Below is a small trained network, with its code and all its weights. Each question gives an input and a target symbol and asks what happens when units are switched off, that is, made to give their printed mean instead of their output.

import numpy as np


def w(rows, s, z=0):
    codes = np.array(rows[::2]) - 128.0
    scale = np.full(codes.shape[1], s)
    scale[-1] = z or s
    return codes * scale


def f(y):
    return y / 2 * (1 + np.tanh(0.7978845608 * (y + 0.044715 * y**3)))


def softmax(a):
    e = np.exp(a - a.max(-1, keepdims=True))
    return e / e.sum(-1, keepdims=True)


def log_softmax(a):
    a = a - a.max(-1, keepdims=True)
    return a - np.log(np.exp(a).sum(-1, keepdims=True))


def net(x, mask):
    ids = ['αβγδεζηθμξπστφψω'.index(c) for c in x.split()]
    T = len(ids)
    res = E[ids] + P[:T]
    u = 0
    for l in range(3):
        r = res
        for j in range(3):
            rows = slice(3 * j, 3 * j + 3)
            q, k, v = (r @ M[l][rows].T for M in (Q, K, V))
            z = softmax(np.where(np.tri(T) > 0, q @ k.T / 3**0.5, -1e9)) @ v
            o = O[l][rows]
            res = res + np.where(mask[u + j], z, o[:, -1]) @ o[:, :-1]
        u += 3
        y = f(res @ A[l][:, :-1].T + A[l][:, -1])
        res = res + np.where(mask[u : u + 8], y, B[l][:, -1]) @ B[l][:, :-1]
        u += 8
    return log_softmax(res[-1] @ U[:, :-1].T + U[:, -1])


Q, K, V, O, A, B = {}, {}, {}, {}, {}, {}
E = w([
[222,171,135,69,247],'α',
[99,143,110,126,71],'β',
[163,40,218,139,190],'γ',
[145,52,71,81,98],'δ',
[83,82,151,101,73],'ε',
[101,182,86,71,146],'ζ',
[208,126,103,59,73],'η',
[39,68,81,122,118],'θ',
[138,68,129,230,56],'μ',
[154,111,4,87,101],'ξ',
[132,42,213,179,144],'π',
[107,69,154,2,122],'σ',
[140,68,94,147,229],'τ',
[214,90,139,90,219],'φ',
[79,116,181,111,78],'ψ',
[106,177,170,58,102],'ω',
],0.016)
P = w([
[56,133,109,19,54],'0',
[70,254,243,104,116],'1',
[57,229,242,107,120],'2',
[155,185,99,170,98],'3',
[198,177,102,143,86],'4',
[239,158,114,122,56],'5',
],0.0089)
Q[0] = w([
[139,194,79,133,181],'0.h0',
[158,181,38,144,104],'0.h0',
[109,159,89,56,151],'0.h0',
[123,156,189,106,69],'0.h1',
[95,130,119,149,139],'0.h1',
[96,104,129,112,140],'0.h1',
[156,173,125,113,110],'0.h2',
[166,248,121,181,176],'0.h2',
[114,126,190,185,82],'0.h2',
],0.012)
K[0] = w([
[145,34,210,126,136],'0.h0',
[147,144,200,135,218],'0.h0',
[86,2,122,121,195],'0.h0',
[116,52,75,56,168],'0.h1',
[67,133,133,121,110],'0.h1',
[110,112,120,139,126],'0.h1',
[119,168,144,189,92],'0.h2',
[73,204,108,205,135],'0.h2',
[171,153,185,203,115],'0.h2',
],0.0084)
V[0] = w([
[145,207,127,69,112],'0.h0',
[125,203,80,185,94],'0.h0',
[99,88,46,145,166],'0.h0',
[65,170,194,120,102],'0.h1',
[255,37,75,50,138],'0.h1',
[104,69,103,66,203],'0.h1',
[24,200,34,166,119],'0.h2',
[153,155,229,114,128],'0.h2',
[225,113,129,108,111],'0.h2',
],0.0072)
O[0] = w([
[129,141,79,122,163,252],'0.h0',
[117,201,103,139,115,43],'0.h0',
[105,180,179,152,136,55],'0.h0',
[159,75,135,86,132,189],'0.h1',
[1,92,80,188,161,226],'0.h1',
[113,111,95,164,177,205],'0.h1',
[154,90,146,143,81,111],'0.h2',
[222,75,23,88,107,189],'0.h2',
[122,162,60,158,130,120],'0.h2',
],0.0078,0.0037)
A[0] = w([
[132,114,150,207,71,210],'0.n0',
[81,224,130,126,59,124],'0.n1',
[173,66,131,107,165,6],'0.n2',
[218,134,108,254,150,95],'0.n3',
[73,229,124,104,49,89],'0.n4',
[200,162,140,137,104,238],'0.n5',
[196,207,90,151,109,254],'0.n6',
[123,146,200,90,157,66],'0.n7',
],0.0096,0.0038)
B[0] = w([
[151,80,75,67,236,171],'0.n0',
[140,62,59,55,164,192],'0.n1',
[84,150,132,226,114,172],'0.n2',
[183,255,240,117,197,173],'0.n3',
[185,72,108,109,178,210],'0.n4',
[47,125,56,194,180,234],'0.n5',
[56,57,212,124,110,252],'0.n6',
[66,131,50,155,97,145],'0.n7',
],0.0065,0.0036)
Q[1] = w([
[27,112,122,85,188],'1.h0',
[87,25,67,38,150],'1.h0',
[129,83,168,190,111],'1.h0',
[153,27,194,59,91],'1.h1',
[132,209,172,152,133],'1.h1',
[99,81,76,45,156],'1.h1',
[80,229,199,46,41],'1.h2',
[142,86,9,92,173],'1.h2',
[64,226,144,95,164],'1.h2',
],0.012)
K[1] = w([
[120,60,41,104,62],'1.h0',
[1,112,141,38,39],'1.h0',
[207,67,104,89,160],'1.h0',
[60,82,6,61,185],'1.h1',
[185,218,151,168,95],'1.h1',
[46,40,124,58,74],'1.h1',
[40,130,229,25,164],'1.h2',
[214,169,69,100,48],'1.h2',
[67,180,111,50,219],'1.h2',
],0.0091)
V[1] = w([
[249,116,103,78,84],'1.h0',
[119,185,170,100,193],'1.h0',
[202,185,111,135,178],'1.h0',
[148,190,177,94,91],'1.h1',
[140,86,204,169,75],'1.h1',
[143,73,73,144,110],'1.h1',
[87,157,118,76,190],'1.h2',
[100,116,160,121,106],'1.h2',
[101,114,183,124,172],'1.h2',
],0.011)
O[1] = w([
[254,142,129,138,118,85],'1.h0',
[121,230,120,114,160,92],'1.h0',
[121,180,33,110,153,1],'1.h0',
[201,120,179,153,97,1],'1.h1',
[141,39,236,109,77,20],'1.h1',
[121,140,82,151,175,208],'1.h1',
[174,57,98,183,53,192],'1.h2',
[126,145,53,97,150,127],'1.h2',
[143,162,114,168,142,122],'1.h2',
],0.008,0.0087)
A[1] = w([
[122,135,47,163,120,149],'1.n0',
[95,148,70,86,131,107],'1.n1',
[129,162,148,65,107,123],'1.n2',
[179,92,108,66,121,211],'1.n3',
[98,50,142,205,169,102],'1.n4',
[86,229,161,112,39,2],'1.n5',
[98,96,109,255,135,107],'1.n6',
[111,133,133,187,212,162],'1.n7',
],0.0093,0.0088)
B[1] = w([
[76,141,191,87,75,254],'1.n0',
[79,207,169,210,96,228],'1.n1',
[147,133,142,234,114,121],'1.n2',
[118,112,101,254,134,225],'1.n3',
[152,153,154,175,158,236],'1.n4',
[75,147,234,58,118,124],'1.n5',
[153,177,158,93,173,214],'1.n6',
[213,171,139,99,107,232],'1.n7',
],0.0079,0.009)
Q[2] = w([
[252,115,106,88,83],'2.h0',
[73,47,62,166,100],'2.h0',
[88,160,87,112,92],'2.h0',
[72,109,169,121,99],'2.h1',
[66,52,88,104,121],'2.h1',
[61,73,39,166,68],'2.h1',
[157,125,121,136,72],'2.h2',
[153,154,146,67,101],'2.h2',
[89,138,176,184,137],'2.h2',
],0.015)
K[2] = w([
[175,89,134,112,127],'2.h0',
[104,111,153,181,84],'2.h0',
[132,144,140,129,90],'2.h0',
[88,133,139,131,122],'2.h1',
[93,122,122,173,144],'2.h1',
[118,148,71,250,129],'2.h1',
[160,141,127,147,104],'2.h2',
[153,128,180,94,122],'2.h2',
[97,152,147,147,137],'2.h2',
],0.021)
V[2] = w([
[64,67,137,78,239],'2.h0',
[35,70,6,111,141],'2.h0',
[121,207,14,210,97],'2.h0',
[36,195,194,100,147],'2.h1',
[71,114,190,79,78],'2.h1',
[101,254,119,204,146],'2.h1',
[143,141,212,98,140],'2.h2',
[101,94,89,135,61],'2.h2',
[159,161,198,194,129],'2.h2',
],0.0084)
O[2] = w([
[99,232,89,195,223,149],'2.h0',
[168,183,226,229,141,199],'2.h0',
[65,138,236,51,132,231],'2.h0',
[116,88,128,123,244,207],'2.h1',
[8,72,104,135,149,118],'2.h1',
[247,54,157,114,176,254],'2.h1',
[28,77,139,149,93,82],'2.h2',
[187,180,185,78,174,153],'2.h2',
[3,109,88,122,154,135],'2.h2',
],0.0064,0.015)
A[2] = w([
[121,143,1,183,209,23],'2.n0',
[169,103,115,82,66,156],'2.n1',
[155,71,74,12,112,157],'2.n2',
[30,171,114,180,41,222],'2.n3',
[153,223,110,127,195,84],'2.n4',
[90,214,143,162,107,44],'2.n5',
[157,128,160,177,77,253],'2.n6',
[118,123,176,116,226,94],'2.n7',
],0.01,0.0068)
B[2] = w([
[170,68,254,15,73,178],'2.n0',
[107,102,66,17,193,160],'2.n1',
[25,128,198,218,71,159],'2.n2',
[225,140,87,147,163,165],'2.n3',
[75,83,110,214,52,188],'2.n4',
[205,67,94,133,76,148],'2.n5',
[41,168,140,108,218,169],'2.n6',
[131,174,35,103,36,251],'2.n7',
],0.0067,0.032)
U = w([
[197,164,84,156,100,152],'α',
[152,81,114,108,180,154],'β',
[175,79,180,128,73,57],'γ',
[192,161,69,85,149,127],'δ',
[115,126,74,122,250,176],'ε',
[223,96,110,120,61,79],'ζ',
[146,91,61,128,59,50],'η',
[88,191,83,142,136,120],'θ',
[53,98,165,162,146,103],'μ',
[143,169,193,157,113,128],'ξ',
[123,132,133,204,255,254],'π',
[165,136,164,116,239,192],'σ',
[164,102,47,157,178,176],'τ',
[177,52,145,180,196,185],'φ',
[154,109,141,189,38,121],'ψ',
[148,160,118,75,45,1],'ω',
],0.0081,0.0056)

Each question gives the input, a string of symbols that net reads in full, and the target symbol t.
The units are the heads (3 rows each of Q, K, V and O) and the neurons (one row each of A and B). Each row of codes is followed by its name. A weight is (code - 128) times the scale printed after its matrix; where a second scale follows, it is the last column's (O, A, B and U).
mask holds one flag per unit, layer by layer, with each layer's heads first. A switched-off unit (its flag False) gives its mean, the last column of its rows in O or B, instead of its output. The means were averaged over made-up inputs and are rounded, as every weight is.
A unit's drop is (log p(t) with every unit on - log p(t) with that unit switched off) / (log p(t) with every unit on - log p(t) with every unit switched off).
The circuit of an input: a set's keep is (log p(t) with only the set's units on - log p(t) with every unit switched off) / (log p(t) with every unit on - log p(t) with every unit switched off). Starting from the 12 units with the biggest drops (on a tie, the unit counted first), units are removed one at a time, each time the one whose removal leaves the highest keep (on an exact tie, the one counted first), for as long as the keep stays at least 0.8.
units of the circuit, in order: the units of the circuit, biggest drop first
unit that matters most: the unit with the biggest drop
top k neurons: the k neurons with the biggest drops, biggest first
k most important neurons of layer l: the k neurons of layer l with the biggest drops, biggest first
which heads matter: for each layer, one digit per head in row order, 1 if its drop is at least 0.15 and else 0, layers parted by /
input ψ φ δ θ ψ ξ, target η: units of the circuit, in order => [2.h0 0.h1 1.h1]
input ε τ π β ω ζ, target τ: top 4 neurons => [2.n3 1.n3 2.n7 2.n0]
input ψ ω ω, target η: which heads matter => 010 / 110 / 110
input ψ σ η, target η: units of the circuit, in order => [2.h0 1.h1 2.h1]
input ε ε γ τ ψ δ, target τ: unit that matters most => 2.h1
input δ ω ψ σ, target μ: units of the circuit, in order => [0.h1 1.h0 2.h1]
input ψ δ δ ε, target η: units of the circuit, in order => [0.h1 2.h0 1.h1 2.h1]
input α ω γ η δ ε, target γ: which heads matter => 011 / 110 / 110
input δ σ ψ, target μ: units of the circuit, in order => [0.h1 1.h0]
input γ ξ ω, target π: top 2 neurons => [2.n7 2.n0]
input ψ ζ ε, target η: units of the circuit, in order => [2.h0 0.h1 1.h1 2.h1]
input β σ θ φ σ, target δ: 2 most important neurons of layer 1 => [1.n3 1.n1]
input μ π δ δ δ, target α: 2 most important neurons of layer 0 => [0.n0 0.n1]
input φ β δ θ, target ε: unit that matters most => 0.h1
input η γ ω φ τ δ, target ξ: which heads matter => 010 / 000 / 100
input ζ ε θ ζ μ β, target σ: top 2 neurons => [0.n0 2.n7]
input δ ζ η η, target μ: 2 most important neurons of layer 2 => [2.n0 2.n3]
input φ ζ η η α η, target ε: top 2 neurons => [1.n0 1.n1]
input σ ξ μ β θ, target ψ: 3 most important neurons of layer 2 => [2.n4 2.n0 2.n5]
input φ β β, target ε: top 4 neurons => [1.n1 1.n0 1.n7 1.n6]
input γ η η ε α σ, target π: unit that matters most => 2.n7
input ζ β α ε, target σ: 3 most important neurons of layer 2 => [2.n7 2.n4 2.n6]
input π σ μ ε δ, target ζ: top 2 neurons => [2.n0 1.n1]
input γ ζ ω, target π: top 3 neurons => [2.n7 2.n0 1.n6]
input ψ θ φ σ β, target η: top 3 neurons => [2.n1 2.n2 1.n2]
input α δ η, target γ: 3 most important neurons of layer 1 => [1.n1 1.n7 1.n0]
input ξ μ ψ α ψ ω, target θ: which heads matter => 011 / 110 / 110
input σ β γ, target ζ: which heads matter => 010 / 000 / 100
input β β ζ π δ, target δ: 2 most important neurons of layer 2 => [2.n1 2.n6]
